Below are the code and all the weights of a small trained network. Each question names an input and a class and asks about switching units off, where a switched-off unit gives its printed mean instead of its output.

import numpy as np


def w(rows, s, z=0):
    codes = np.array(rows[::2]) - 128.0
    scale = np.full(codes.shape[1], s)
    scale[-1] = z or s
    return codes * scale


def f(y):
    return y / 2 * (1 + np.tanh(0.7978845608 * (y + 0.044715 * y**3)))


def log_softmax(a):
    a = a - a.max(-1, keepdims=True)
    return a - np.log(np.exp(a).sum(-1, keepdims=True))


def net(x, mask):
    res = np.array(x, float).reshape(1, 8) / 4 @ E
    y = f(res @ A[0][:, :-1].T + A[0][:, -1])
    res = res + np.where(mask, y, B[0][:, -1]) @ B[0][:, :-1]
    return log_softmax(res[-1] @ U[:, :-1].T + U[:, -1])


A, B = {}, {}
E = w([
[113,58,110,155,174,107,198,103,120],'x0',
[131,222,182,127,152,108,90,30,193],'x1',
[117,224,182,153,134,90,123,172,196],'x2',
[169,18,151,136,84,99,62,150,128],'x3',
[88,254,221,31,175,101,148,183,19],'x4',
[159,177,176,112,147,104,100,102,170],'x5',
[145,53,98,143,125,203,159,57,103],'x6',
[219,88,138,4,134,66,207,190,132],'x7',
],0.0083)
A[0] = w([
[100,207,203,78,96,109,116,160,90,30],'N0',
[143,161,152,96,142,179,96,181,2,254],'N1',
[104,134,195,154,105,124,102,131,148,33],'N2',
[162,134,135,110,135,133,221,152,150,155],'N3',
[106,105,161,150,109,125,144,198,13,179],'N4',
[223,65,143,86,100,85,112,109,149,215],'N5',
],0.0079,0.0036)
B[0] = w([
[170,84,89,168,17,157,43,110,185,223],'N0',
[140,46,47,112,125,99,165,150,36,254],'N1',
[145,137,188,137,164,120,132,128,139,147],'N2',
[33,181,107,105,50,187,246,164,85,185],'N3',
[38,53,145,124,102,54,255,168,6,222],'N4',
[117,156,26,120,42,199,92,50,37,226],'N5',
],0.0076,0.0081)
U = w([
[132,210,186,154,139,117,59,128,243,2],'0',
[116,77,28,188,46,243,87,91,93,250],'1',
[79,129,137,84,136,80,190,254,44,132],'2',
],0.0078,0.0035)

Each question gives the input, the list of numbers given to net, and the class t.
The units are the neurons (one row each of A and B). Each row of codes is followed by its name. A weight is (code - 128) times the scale printed after its matrix; where a second scale follows, it is the last column's (A, B and U).
mask holds one flag per neuron, in row order. A switched-off neuron (its flag False) gives its mean, the last column of its row in B, instead of its output. The means were averaged over made-up inputs and are rounded, as every weight is.
A unit's drop is (log p(t) with every unit on - log p(t) with that unit switched off) / (log p(t) with every unit on - log p(t) with every unit switched off).
most important unit: the unit with the biggest drop
k most important neurons: the k neurons with the biggest drops, biggest first
drop when u is switched off: that unit's drop, to one decimal
input [3,7,2,5,0,0,0,1], class 0: most important unit => N1
input [-5,7,-3,-7,3,-1,-6,8], class 1: 2 most important neurons => [N0 N4]
input [-8,5,2,3,7,0,0,-4], class 1: 2 most important neurons => [N0 N1]
input [3,1,-5,-2,7,2,2,-6], class 2: 2 most important neurons => [N5 N4]
input [7,3,4,-5,-5,2,0,-3], class 0: 2 most important neurons => [N5 N1]
input [-7,4,-7,-7,4,2,5,7], class 1: 2 most important neurons => [N0 N4]
input [-2,-3,3,3,2,5,8,-2], class 2: 2 most important neurons => [N0 N5]
input [-7,4,2,-6,-4,-2,-6,8], class 0: 2 most important neurons => [N1 N4]
input [-8,2,5,1,7,1,-8,2], class 1: 2 most important neurons => [N0 N1]
input [8,-5,8,-5,-1,7,6,-7], class 0: drop when N1 is switched off => 0.3
input [-3,0,8,-8,-7,-5,1,-2], class 0: drop when N5 is switched off => 0.3
input [-1,-5,5,6,-3,8,-1,-7], class 0: drop when N1 is switched off => 0.2
input [8,6,5,-1,0,7,8,-3], class 0: drop when N5 is switched off => 0.1
input [-6,4,2,-2,3,0,0,-8], class 0: most important unit => N5
